Below is a small trained network, with its code and all its weights. Each question gives an input and a class and asks what happens when units are switched off, that is, made to give their printed mean instead of their output.

import numpy as np


def w(rows, s, z=0):
    codes = np.array(rows[::2]) - 128.0
    scale = np.full(codes.shape[1], s)
    scale[-1] = z or s
    return codes * scale


def norm(h):
    return h / np.sqrt((h * h).mean(-1, keepdims=True) + 1e-5)


def f(y):
    return np.maximum(y, 0)


def log_softmax(a):
    a = a - a.max(-1, keepdims=True)
    return a - np.log(np.exp(a).sum(-1, keepdims=True))


def net(x, mask):
    res = np.array(x, float).reshape(1, 8) / 4 @ E
    u = 0
    for l in range(3):
        y = f(norm(res) @ A[l][:, :-1].T + A[l][:, -1])
        res = res + np.where(mask[u : u + 5], y, B[l][:, -1]) @ B[l][:, :-1]
        u += 5
    return log_softmax(norm(res)[-1] @ U[:, :-1].T + U[:, -1])


A, B = {}, {}
E = w([
[149,43,112,132,123,111,101,107,108],'x0',
[132,144,125,132,114,128,132,110,125],'x1',
[46,113,155,116,122,24,139,135,170],'x2',
[126,129,143,158,90,165,57,140,153],'x3',
[136,185,134,132,123,143,143,114,123],'x4',
[73,165,101,95,101,126,91,119,77],'x5',
[140,90,88,145,127,142,115,2,136],'x6',
[121,149,160,153,210,66,74,125,90],'x7',
],0.0081)
A[0] = w([
[141,129,93,74,71,136,188,145,191,10],'0.n1',
[130,141,101,113,87,142,150,207,172,56],'0.n2',
[170,185,132,212,223,2,67,144,101,90],'0.n3',
[105,134,105,84,142,122,141,118,74,4],'0.n4',
[186,97,140,206,171,102,184,149,188,23],'0.n5',
],0.0087,0.0023)
B[0] = w([
[152,55,109,100,29,2,205,146,198,185],'0.n1',
[126,135,100,222,114,154,107,65,204,180],'0.n2',
[220,165,113,207,153,39,160,240,80,254],'0.n3',
[93,35,106,91,79,68,39,112,59,154],'0.n4',
[58,212,248,186,31,175,169,117,32,187],'0.n5',
],0.0085,0.0073)
A[1] = w([
[166,105,252,102,125,149,152,132,114,57],'1.n1',
[151,146,151,134,127,112,104,153,121,19],'1.n2',
[184,139,92,123,140,155,139,109,141,175],'1.n3',
[112,143,136,113,121,52,136,118,153,1],'1.n4',
[169,97,135,132,131,109,115,89,123,34],'1.n5',
],0.011,0.0029)
B[1] = w([
[58,222,92,45,116,198,171,118,117,221],'1.n1',
[153,132,185,152,57,55,89,72,165,222],'1.n2',
[107,149,118,126,188,65,118,254,136,228],'1.n3',
[119,88,79,23,168,144,202,224,131,251],'1.n4',
[45,49,179,78,228,197,112,104,220,184],'1.n5',
],0.0081,0.0031)
A[2] = w([
[189,167,148,118,123,91,144,231,196,4],'2.n1',
[114,140,104,170,136,116,179,59,95,80],'2.n2',
[100,113,232,71,104,118,130,254,85,134],'2.n3',
[46,204,182,134,161,120,177,124,156,141],'2.n4',
[134,152,188,203,69,130,32,116,219,58],'2.n5',
],0.0072,0.0023)
B[2] = w([
[110,104,163,120,254,177,113,117,183,244],'2.n1',
[140,108,138,115,141,115,35,67,159,149],'2.n2',
[58,178,135,36,181,138,187,186,167,253],'2.n3',
[19,132,115,99,167,200,89,139,85,199],'2.n4',
[141,118,232,32,175,52,110,114,109,190],'2.n5',
],0.0086,0.0057)
U = w([
[229,102,108,255,69,58,155,205,190,252],'0',
[66,109,135,178,214,152,92,103,193,135],'1',
[121,100,94,141,169,199,113,215,133,136],'2',
[142,107,233,61,119,116,114,121,95,57],'3',
[52,76,147,170,165,173,104,155,99,56],'4',
[78,151,179,144,45,140,123,125,30,56],'5',
],0.0068,0.0028)

Each question gives the input, the list of numbers given to net, and the class t.
The units are the neurons (one row each of A and B). Each row of codes is followed by its name. A weight is (code - 128) times the scale printed after its matrix; where a second scale follows, it is the last column's (A, B and U).
mask holds one flag per neuron, layer by layer. A switched-off neuron (its flag False) gives its mean, the last column of its row in B, instead of its output. The means were averaged over made-up inputs and are rounded, as every weight is.
A unit's drop is (log p(t) with every unit on - log p(t) with that unit switched off) / (log p(t) with every unit on - log p(t) with every unit switched off).
The circuit of an input: a set's keep is (log p(t) with only the set's units on - log p(t) with every unit switched off) / (log p(t) with every unit on - log p(t) with every unit switched off). Starting from the 12 units with the biggest drops (on a tie, the unit counted first), units are removed one at a time, each time the one whose removal leaves the highest keep (on an exact tie, the one counted first), for as long as the keep stays at least 0.8.
units of the circuit, in order: the units of the circuit, biggest drop first
most important unit: the unit with the biggest drop
top k neurons: the k neurons with the biggest drops, biggest first
k most important neurons of layer l: the k neurons of layer l with the biggest drops, biggest first
drop when u is switched off: that unit's drop, to one decimal
input [5,-2,1,-2,0,-6,1,-2], class 5: units of the circuit, in order	[0.n5]
input [-6,2,-4,-5,-5,6,-5,-7], class 0: top 4 neurons	[0.n1 0.n2 2.n4 2.n3]
input [5,-8,-2,7,-4,6,0,-2], class 3: units of the circuit, in order	[1.n4 2.n5]
input [7,-3,-5,3,-3,-8,0,-4], class 5: 2 most important neurons of layer 0	[0.n5 0.n3]
input [3,-3,2,-2,5,-8,5,-6], class 5: units of the circuit, in order	[0.n5 1.n1]
input [-3,-3,2,-1,7,2,-8,-5], class 1: top 2 neurons	[2.n1 0.n2]
input [4,-2,4,-4,-7,5,3,7], class 0: top 2 neurons	[0.n3 2.n4]
input [4,-2,-2,5,2,6,-5,7], class 0: 2 most important neurons of layer 0	[0.n3 0.n5]
input [2,-6,-1,-3,-2,3,-1,-8], class 0: 2 most important neurons of layer 0	[0.n2 0.n1]
input [5,-5,-1,3,-7,4,-2,6], class 0: 2 most important neurons of layer 0	[0.n3 0.n5]
input [-1,-5,0,-3,-5,5,3,-8], class 0: drop when 2.n4 is switched off	0.1
input [1,4,-2,8,-7,-6,5,-3], class 3: drop when 2.n5 is switched off	0.6
input [-3,7,-2,-5,-4,-1,0,8], class 0: drop when 1.n4 is switched off	0.0
input [-2,-3,1,2,-4,-2,3,8], class 0: drop when 0.n3 is switched off	1.5
input [-5,7,-6,-2,1,-5,-8,-4], class 1: most important unit	2.n1
